[  7  -5   8 -33  -7  41   9 -14  20  26  11  -1  26  34   9 -10 -15 -13
 -33  -7 -22  -1 -16  15  -2 -22   2 -19  17 -12 -24 -51  13  17] : 0
[  0 -29  17   8 -11 -14  31   8  -3  13 -54  -5 -26 -19   2 -15  -6 -13
   9  -5  -3  23  28  10 -15  20   8   8  -1   8 -25  50  20  -5] : 7
[ -9 -21  10  -2 -25   0  33  -7  -9  27 -15  18 -25 -23  -5 -22  -4   5
 -15 -20  12  29  26  11 -22  12   4  13  -8   3 -17  42  -2 -10] : 1
[-12  18   0  12  33 -12  -3 -14  17  37 -11  14 -11 -15 -14   6 -21  18
   7 -11  10  31   0 -19  -7  -7   2  -4   1  17 -30   8   2  -7] : 5
[ -2   5  -2 -11 -42  14  39 -21  10  11   1   1  -3  -1 -18  10 -25  10
 -17  -7 -11  17 -16  -6   9 -33  14  40  -5  -9  26  36  -2 -22] : 9
[  2  -4  13  25 -26 -13  13 -20 -15  38 -32  10 -23 -17   3   3   3  -7
   8 -12  20  48  23   7 -22  11   2  12 -27   8 -19  12   9 -24] : 3
[-33 -26 -25 -59 -23   0  34  -1  -6  31  -5  30 -13 -21   8 -75  17  -2
 -13 -11 -13  26  16   7  -7 -25  10 -27  19   0 -22  42  17  10] : 2
[ -9  -2  19 -16 -20  13  22  -3 -19  -6  12  -5 -12   6  -7  27 -12 -19
 -17  11  -7   8  -5  -1  -5 -20  17  17 -15   5  16  16  -1  -8] : 2
[-17 -14 -16 -47 -37  21   8 -74   1  32   5   7  -1   9  23 -49  -7 -60
 -44  -9   5   6  34 -13  17 -33 -15 -17   9  -8 -19 -18 -19  14] : 10
[  7   1 -28  17 -38   9  15 -24  18  19  12   7  -4  13  -6  -9  -5 -15
  -7 -10  12  29 -20  13  -2 -38   5  -8  22 -18 -23  -5  43  19] : 6
[ -2  -8  -9  -9 -51  15  30 -50  -5  10  21   5  22  21  -1 -13 -31 -37
 -30  -4  -3  12 -22   8 -29 -27  14 -16 -17  -1  -9 -36  15  25] : 6
[ 22  22   0  30  26 -26 -11   1   9  38 -10  26  -4 -18 -11   7 -15   9
   9  10   6  48 -25 -28  -8   1   2  -3 -16  14 -36   8  11   5] : 0
[ 13  10  16 -19  -4  13  19 -20  -8   9  12  -9 -10   5  -8  14 -28 -13
 -12   8 -16   7   6  -3 -19 -13   1  32  -7 -12  15   7 -20  -8] : 8
[ 22 -20 -33  -2 -13 -22 -15 -23 -11   3 -34  17  28 -14  32 -63 -27 -22
   3  20  -1 -24  39 -18 -17   3 -17 -30  -2 -14   1 -13 -11  40] : 5
[  7 -17  -8  -8 -45  24  29 -37  18  28   4   8   9  27  -1 -18 -13 -13
 -28 -20   3  30 -23  14 -19 -15   2  -8  -7 -21 -28 -33  24  16] : 9
[  7 -10  28  14  -2   6   7 -24 -13  26 -43  -2 -33 -25   5  15  -9 -32
  -4  -3  40   8  59   2 -15  11 -10  11 -32  13 -11  16  -2 -13] : 9
[  0   2  38 -32  21   0   2   2   3  43  27 -19  -4  -3 -46  66  -3  21
  -2  25 -56  21  39  42   3  36  15  61  16 -12  -3 -12  30  11] : 9
[-23   1   5  15  -3  14  14 -18  -3 -10  13   1 -33   5  -1  36  -6 -17
 -18   6  -3  44 -30  -4  -1 -17  14  20 -11  13   8  -2  11 -24] : 4
[-21  29   0  -5  34  -4   3 -25   3  42   5  23 -24 -14 -10  19   3   2
 -12 -13  13  19   0 -22 -11 -35   4  -2 -22  31 -15  17 -19 -21] : 4
[-26  45  29  57   7   5 -11   0 -41  31  -4   6 -35 -12  -8  95  22  -7
   0 -25  67  47  36  -8 -18  -4  13  37 -43  27  16 -46  21 -33] : 9
[ 12  -5  20 103 -85  11  66 -13   0  44 -29 -27 -16   3  18  45  13  19
 -22 -29  29  -6   9  46 -28 -61  34  23 -40  -9  13   4  27 -21] : 9
[  5 -31  15  32  -2  -2  22   0   3  12 -33  -5 -37 -21   6   4   8  -4
   9 -30  23  20  23   0  -8  11  14  -2 -35  16 -16  19  22 -30] : 1
[-18  14   0  53  69 -15 -29  -1   6  61  14   2 -35 -23  -1  -5  -1  67
  28 -25  44  65  11 -45  29  19   9   2 -15   8 -44 -20  14  -6] : 6
[ -7 -12 -13 -36 -32  13  29 -28  19  30   4   8  15   5   2 -14 -30  -5
 -31   0 -35  -4   6  21 -18  -8   6  -2  18 -11  -9 -10   3  22] : 7
[-14  18  18 -10 -26  47   5 -16  13  38  28 -12  -8  39  -9  71  -4 -31
 -18 -19 -40  26 -37  42  14 -65  24  18  19  14 -15  20  20 -21] : 0
[ -5  35  13 -13   2  18  10  -2 -27  20  -9 -18 -30 -18   9  29 -12  -1
  17  -4 -20 -20  31   7 -20 -28  11  47 -23   6  35  22   4 -31] : 0
[  8 -37  14  61 -40  -2  33 -49  17  26 -38  20  27  15 -23   5 -25  25
 -25 -43  -9 -12 -33   7   2   7  36  -6 -33  30 -32  46   0  12] : 9
[ 23   2  -8 -23 -25  20  13 -30   8  31  13  19  -9  30 -17   7 -19 -27
 -16  -3   0  18 -12   8 -14 -34  -3  -8   7 -14 -19  11  24  13] : 4
[-10 -12   5  29  -8  -2  18  10  -9  20 -21   4 -32 -15  14 -12  11   5
   9 -18  28  48  26   3 -22   0  -1  -1 -16   4 -15   9  11 -19] : 4
[-14  -2   4 -22  84  35 -51 -23  12  33   3  25  -6  -3  -2   9 -52  25
  -6 -20   6  32   4 -34 -20  59  -5  -2 -19  15 -31 -61  -8  -5] : 5
[ 26 -11 -11 -15 -26 -20  30   5 -10  -3  15  -3  -1   6  -2 -16   2 -31
  -5  15  -2 -16 -11   1  -1  -9  20 -27 -17 -12  -3  20  16  25] : 8
[  2  17   1  15  13   2 -14   3   5  33  15   4 -19   1  -2  57  19 -16
  -9   0  11  41 -37   1  10 -15  14   8 -35  22 -21 -16   4 -30] : 1
[ 14 -12  31  62 -42 -23  36   6 -14  37 -33   5 -20 -18  13   2 -12  -3
  14 -11  23  49  40 -15 -13 -11  13  -9 -15   5  -7  47  -1 -13] : 10
[ 12 -18   7  77   1  19 -15 -51   1  28 -62  39 -23 -14  18   6 -59   2
   3 -17  12  28  16  -1 -51  55  -7   2  -9   4 -41 -11  16   9] : 3
[  5  -2  26  -4  -2  31  12   0   5 -14   2 -34  11  17  17  28  -9 -35
 -19   5 -17 -13   0  21 -19 -14  -1   8 -10  -1   4 -30 -32 -10] : 8
[ -5  28  15 -28 -18   7  26   3 -12   1   8  -9  10 -11   0  -2 -25 -12
 -11  29 -11  -4   1 -17   6 -41   8  19   1   1  34  10 -20 -15] : 10
[ -5  -6  14  -2 -40   8  33   8   1   0 -11  -6   8   0   5  18 -11 -13
 -11  14 -23  34  -7  11  -8 -10  12  15  -4   2   6  -1  -2 -15] : 2
[  8  -4  46  22  -1   4  12   4 -24  38 -23 -13 -22   6   4  33  14  -6
   3  -4  37  29  18   9  -3   1  12  -4 -49  26 -19 -19  10 -27] : 2
[ -3   5  -6  10 -39  -1  21 -22  -1   5  22  -8  -2   1  -2  24 -16 -21
 -11  17 -19  27 -22   4   3 -36  19  18  -6   2  17  15   2  -6] : 6
[ -2 -23 -20 -11  -9  -4   3 -23  14  17  -8  14  -3  17  -5 -18  -1 -22
  -7  -3 -17  25 -27  15  -3  -5   9 -20  14   2 -39 -10  49  26] : 7
[-11  -9   5 -11  -4   4  30 -21  -1  -1   5  -1 -19 -15  -1  -3 -25 -15
  -8   1 -11  26 -11 -11  -7 -10  18   3 -19  16  11  15  -3 -22] : 8
[ 12  30   1  37  27 -27 -31 -13  13  49 -18  32 -12 -18 -26  42  12  10
   8   1  20  42 -13  -9   7  -8  -4  11  -6  25 -35  31  -6 -18] : 3
[  2  -8 -20   3 -28   0   9 -22  12  27   3   3  12  16   2 -14 -19  -7
  -7 -11  -3  15 -19   8  -4 -15   6 -15   0  -4 -28 -13  22  24] : 7
[ 12  18   5  18  40  -7  -9   8  16  48 -11  30 -11 -26 -13  18 -11  18
   0  15  11  57 -39 -13 -14 -10   9  -2 -21  31 -28  21  -3 -22] : 6
[ 10  11  15  24 -44 -11  41  25  -2  34 -22   5 -29 -34  -1  16  -8  -5
  16   6  16  38  36  16 -17  -8   8   5   2   0   4  44  24 -22] : 10
[ 14 -30  22  30 -11  -3  21  17   4  25 -29   3  -9 -21   0  -1  -9  10
  -1 -13  -6  45  28  10 -24  14  14   9  -6   1 -17  13  31  -6] : 0
[ 12   6   4   9  37 -18 -14  14  21  55  -2  18 -20 -12 -20  11  20  40
  -1   6  10  37 -41  12   4 -32   6  -1 -15  27 -23  54 -10 -34] : 5
[  7 -26 -10  23 -18 -36  29 -27  10  29 -18  30  -2 -35 -31  -8   8  29
  -6 -16  -6  11  22  21 -49  22  11   1 -31  15 -13   4  30  11] : 2
[ -9  -7  -4  -2 -29   5  21   2  10  15  -1  10  12 -18   4  -5 -18  -7
  -8   1   3  18  14  16 -22 -13   1 -22  -1   8 -10  -9   3   7] : 2
[-21   3  13  34 -29  -2  25 -33   5 -19   4 -19   5  15  30  27   6 -28
 -19   4 -20   7   6  -5  -4 -28   5  -1   5   4  23 -34 -33  -5] : 6
[  2  -3  -8  -6 -25   4  21 -41 -11  -5  -5  10  -6  -3   6  -8 -34 -29
 -24  18 -24  11 -19 -24 -13 -19  13  24 -13  -2  15  30 -18   2] : 6
[  0 -14 -10 -33 -34   9  18 -39  25  24  22   0  27   4 -17 -19 -34 -22
 -11   5 -11  27  -8  14   3 -29   0 -17   4  -5 -17 -26  25  21] : 9
[ -7 -14 -23   8 -19  -1  13 -25  17  34  -3  13  -2   4   1 -31 -19  18
  -9 -12   4  42 -14   0   6   0   9 -12  10 -10 -29 -19  35   8] : 5
[-20  15   4  -2 -15  -1  24 -24 -19 -24   8 -23 -26  -4  16  14 -30 -23
  -5  23 -17 -25  -5  12 -34  22   2  23 -19  -4  13 -14  -6  14] : 7
[  8   4  26 -18 -27   9  31  13  -9  -4   5 -12  24   8  -5  19 -22   2
 -15  22 -26   0 -12   3  -9  -5  14  25 -17  -8  28   1 -21  -4] : 9
[ -2  10  11  14  38 -11  -1  14   9  33   6  21 -15 -17  -5  15   7  10
  -9   3   5  54 -17 -19 -21 -10   4   3 -10   8 -29  -8  -7 -11] : 1
[ 12 -13  28  32 -13 -15  23  15  -5  39 -19  -1 -24 -19   2   1  10   5
   7   1  21  44  19   9  -7   1  11  -6 -20  10 -17  21  19 -19] : 10
[ 15  43   3  60  63 -36 -21 -27  27  41 -32  32 -35 -15 -25  45   9  37
  33  -9  -1  31 -15 -28 -20   2 -14  16  -9  23 -38  22  -6 -13] : 2
[ 35  -7   1  42 -39  -8   5 -44  32  79   1  22  54   1 -14 -16 -43  12
 -15  -4 -22  30  -5  16 -29 -75  -3 -17   5   5 -32  16 -17  24] : 10
[ 17 -26  36  58  -8 -11  24   3 -14  27 -12 -10 -26 -11 -10  34  -2 -12
   0 -20  29  51   5  13 -37   9  24   3 -58  22 -25  15  14 -20] : 8
[ 21  32  17  38  -7 -24   0   0  -9  45   7  16   8   2  -3   3 -28  12
  23 -21  47  59 -16 -42 -20  -4  -9 -17 -46  17 -33  36 -58  -7] : 6
[ 16  -3  -3 -13 -46  28  23  23  13 -22  19 -22  39  24   3  32 -24 -25
  -9   8 -45  -7 -38  10  -3 -49  28   8   2 -10  31  16  -7  -5] : 6
[  17   88    0   10   56  -25  -16  -41  -19   34   12    9   -3   13
  -19   65    0   -3   27   -4    2  -35   35  -23  -46   41   -7    8
  -23   -5   -6 -114   20   32] : 8
[-11  -7 -11 -19 -13  10  27 -14   0  12   7  10  -1  19  14 -32   2 -22
 -13 -11 -15  31 -12   4 -19  -5   8 -24  19 -15 -25 -36  22  20] : 8
[  5  13  -8 -14 -26   7  24  -7  -1  14  -7  -1 -16 -14   2  21 -13 -33
 -11  18 -18  14  10  15  -1 -11   9  23   9  -5   9  20   6 -11] : 8
[ 14  31  -5 -29 -20  20  12 -14   1  67   5  14  -2  19  20 -39 -13   3
  -6  -2  17   2   8  12 -14  18 -18 -27   7 -29 -48 -33  -2  26] : 10
[-15   0  17   0  23   2  -7 -22 -20 -10   6 -16 -41   2 -12  25  -2 -19
  10 -11 -11   8  34 -12   9  22   8  34   7  -4  -3  -1  39   9] : 0
[-21 -16 -17  13 -12  18 -19 -34   1   5   4   1 -46   4  -5  33   3 -52
 -15 -13  46  35   3  20  20  -3   5  -8   3  13 -26 -15  61  -5] : 5
[  7  11  14  63 -49 -18  35  -2  -4  20  -2  -9 -31 -20   6  52   0 -19
  -2  -3  37  30   6  15 -15 -14  11   6 -42  14  -1  13   1 -27] : 1
[-29  14  24 -27  -3  13  14  12 -20   0  17  -6 -15   6   6  33  -8 -13
  -8  19 -27  22 -13  -3  12   9  26  17   7  -1   9   6  -5 -16] : 3
[  9  -1  33 -15  -3  28  17  20 -15   6   7 -26 -56 -14 -19  21 -11  -1
 -12  14  16   5  13   2  18 -35  12  61   0 -14  26  87   5 -38] : 10
[  1  -7 -10 -12 -41  21  20 -39   7  28  -1  16  15  26   5  -8 -14 -28
 -25  -4  -6  12 -20  16  -4 -19   8 -20   2  -8 -22 -29  26  24] : 9
